Here is a tiny trained network, its code and every weight. The questions are about switching its units off for an input and a target symbol, where a switched-off unit gives its printed mean instead of its output.

import numpy as np


def w(rows, s, z=0):
    codes = np.array(rows[::2]) - 128.0
    scale = np.full(codes.shape[1], s)
    scale[-1] = z or s
    return codes * scale


def norm(h):
    return h / np.sqrt((h * h).mean(-1, keepdims=True) + 1e-5)


def f(y):
    return np.maximum(y, 0)


def softmax(a):
    e = np.exp(a - a.max(-1, keepdims=True))
    return e / e.sum(-1, keepdims=True)


def log_softmax(a):
    a = a - a.max(-1, keepdims=True)
    return a - np.log(np.exp(a).sum(-1, keepdims=True))


def net(x, mask):
    ids = ['βγδζθφψω'.index(c) for c in x.split()]
    T = len(ids)
    res = E[ids] + P[:T]
    u = 0
    for l in range(2):
        q, k, v = (norm(res) @ M[l].T for M in (Q, K, V))
        z = softmax(np.where(np.tri(T) > 0, q @ k.T / 4**0.5, -1e9)) @ v
        res = res + np.where(mask[u], z, O[l][:, -1]) @ O[l][:, :-1]
        u += 1
        y = f(norm(res) @ A[l][:, :-1].T + A[l][:, -1])
        res = res + np.where(mask[u : u + 4], y, B[l][:, -1]) @ B[l][:, :-1]
        u += 4
    return log_softmax(norm(res)[-1] @ U[:, :-1].T + U[:, -1])


Q, K, V, O, A, B = {}, {}, {}, {}, {}, {}
E = w([
[169,151,111,82,107],'β',
[169,152,108,83,79],'γ',
[127,181,105,108,66],'δ',
[143,148,96,169,68],'ζ',
[166,132,143,86,187],'θ',
[184,142,169,33,148],'φ',
[160,113,99,116,3],'ψ',
[215,86,138,110,133],'ω',
],0.014)
P = w([
[185,148,69,177,193],'0',
[178,204,130,182,108],'1',
[111,117,98,80,89],'2',
[160,182,160,154,81],'3',
[73,80,107,81,104],'4',
[152,168,181,149,70],'5',
[42,59,127,79,104],'6',
[128,153,200,156,82],'7',
[5,39,142,68,99],'8',
[165,195,163,168,60],'9',
],0.012)
Q[0] = w([
[235,163,188,153,117],'L0H0',
[117,96,42,20,82],'L0H0',
[149,185,160,108,138],'L0H0',
[251,232,140,187,103],'L0H0',
],0.015)
K[0] = w([
[148,124,2,177,195],'L0H0',
[145,26,210,142,119],'L0H0',
[169,144,66,171,77],'L0H0',
[187,210,19,138,215],'L0H0',
],0.014)
V[0] = w([
[192,56,138,170,140],'L0H0',
[141,35,147,147,73],'L0H0',
[194,100,230,101,125],'L0H0',
[11,243,84,81,154],'L0H0',
],0.011)
O[0] = w([
[151,103,165,89,151,201],'L0H0',
[172,125,113,87,134,110],'L0H0',
[124,143,152,7,154,138],'L0H0',
[84,193,68,234,93,2],'L0H0',
],0.016,0.0062)
A[0] = w([
[147,64,121,128,72,146],'L0N0',
[58,131,58,80,91,206],'L0N1',
[62,10,86,141,220,2],'L0N2',
[195,90,107,118,119,64],'L0N3',
],0.011,0.0052)
B[0] = w([
[134,131,116,61,173,252],'L0N0',
[70,122,188,198,105,254],'L0N1',
[137,41,125,164,249,131],'L0N2',
[76,180,134,143,86,197],'L0N3',
],0.014,0.0045)
Q[1] = w([
[176,118,196,164,100],'L1H0',
[125,79,101,236,118],'L1H0',
[222,191,118,162,131],'L1H0',
[249,151,213,168,114],'L1H0',
],0.017)
K[1] = w([
[190,137,4,171,228],'L1H0',
[104,123,135,187,135],'L1H0',
[121,212,94,140,138],'L1H0',
[177,202,39,155,182],'L1H0',
],0.02)
V[1] = w([
[161,143,67,77,14],'L1H0',
[134,174,97,90,144],'L1H0',
[129,3,121,130,132],'L1H0',
[96,74,101,77,127],'L1H0',
],0.014)
O[1] = w([
[254,164,165,164,166,209],'L1H0',
[97,187,150,164,183,186],'L1H0',
[127,81,140,167,51,1],'L1H0',
[135,107,207,153,122,64],'L1H0',
],0.018,0.0034)
A[1] = w([
[122,91,102,127,52,54],'L1N0',
[249,183,163,184,181,31],'L1N1',
[70,151,180,124,179,3],'L1N2',
[81,163,181,145,88,37],'L1N3',
],0.02,0.0072)
B[1] = w([
[157,77,118,191,253,189],'L1N0',
[27,63,196,217,128,255],'L1N1',
[28,198,182,164,12,150],'L1N2',
[77,169,80,165,184,173],'L1N3',
],0.014,0.0083)
U = w([
[110,179,34,59,138,151],'β',
[107,166,140,160,249,63],'γ',
[174,172,58,193,31,254],'δ',
[181,42,48,183,151,131],'ζ',
[12,41,74,121,122,81],'θ',
[49,219,172,119,39,97],'φ',
[148,64,214,248,61,54],'ψ',
[178,104,131,55,109,212],'ω',
],0.011,0.0077)

Each question gives the input, a string of symbols that net reads in full, and the target symbol t.
The units are the heads (4 rows each of Q, K, V and O) and the neurons (one row each of A and B). Each row of codes is followed by its name. A weight is (code - 128) times the scale printed after its matrix; where a second scale follows, it is the last column's (O, A, B and U).
mask holds one flag per unit, layer by layer, with each layer's heads first. A switched-off unit (its flag False) gives its mean, the last column of its rows in O or B, instead of its output. The means were averaged over made-up inputs and are rounded, as every weight is.
A unit's drop is (log p(t) with every unit on - log p(t) with that unit switched off) / (log p(t) with every unit on - log p(t) with every unit switched off).
The circuit of an input: a set's keep is (log p(t) with only the set's units on - log p(t) with every unit switched off) / (log p(t) with every unit on - log p(t) with every unit switched off). Starting from all 10 units, units are removed one at a time, each time the one whose removal leaves the highest keep (on an exact tie, the one counted first), for as long as the keep stays at least 0.8.
circuit, biggest first: the units of the circuit, biggest drop first
unit that matters most: the unit with the biggest drop
k most important neurons: the k neurons with the biggest drops, biggest first
k most important neurons of layer l: the k neurons of layer l with the biggest drops, biggest first
drop when u is switched off: that unit's drop, to one decimal
input φ γ ω ψ γ θ, target φ: unit that matters most -> L1N2
input γ δ β γ ψ δ γ θ φ ζ, target γ: circuit, biggest first -> (L1H0, L0N3, L0N1, L0H0)
input ω γ θ, target ω: circuit, biggest first -> (L0H0, L1N1)
input γ θ γ ω ψ ζ γ ψ, target γ: circuit, biggest first -> (L1H0, L0N3, L0H0, L0N1)
input ω θ ζ γ θ, target θ: 3 most important neurons -> (L0N1, L0N2, L0N0)
input β ω γ ω ψ ω γ δ, target β: 4 most important neurons -> (L0N0, L0N1, L0N3, L1N1)
input φ φ γ γ γ γ ψ φ, target φ: circuit, biggest first -> (L1N2, L1H0)
input γ θ ψ ψ φ, target ψ: 2 most important neurons -> (L1N1, L0N0)
input γ β ζ ψ, target γ: 2 most important neurons of layer 0 -> (L0N1, L0N3)
input γ δ ψ δ θ φ φ, target φ: circuit, biggest first -> (L0H0, L1N2)
input γ ω θ ω γ δ ζ, target ζ: circuit, biggest first -> (L0H0, L1H0, L1N0)
input β γ θ β θ ω φ γ, target β: 2 most important neurons -> (L0N0, L0N1)
input β ψ θ, target ψ: 2 most important neurons of layer 0 -> (L0N1, L0N0)
input ω β φ φ ω, target ω: circuit, biggest first -> (L0H0)
input φ ω ψ ψ δ ω ψ θ δ, target ψ: 2 most important neurons of layer 0 -> (L0N1, L0N3)
input γ γ β ψ ω θ γ φ γ, target φ: 2 most important neurons -> (L0N1, L1N1)
input γ ψ ζ δ ζ, target ζ: 2 most important neurons -> (L1N0, L0N1)
input γ γ γ ψ δ δ ω ζ ζ ζ, target γ: 3 most important neurons -> (L0N3, L0N1, L1N1)
input ω γ ζ, target ω: drop when L0H0 is switched off -> 1.3
input δ ω γ ψ ζ, target ψ: drop when L1N1 is switched off -> 0.0
input θ γ γ θ ω γ δ ω θ γ, target θ: circuit, biggest first -> (L1H0)
input ω ζ ψ δ γ ζ β φ β, target φ: drop when L1N0 is switched off -> 0.1
input δ δ γ, target δ: drop when L1N1 is switched off -> 0.1
input β ω β φ, target β: 3 most important neurons of layer 0 -> (L0N0, L0N1, L0N3)
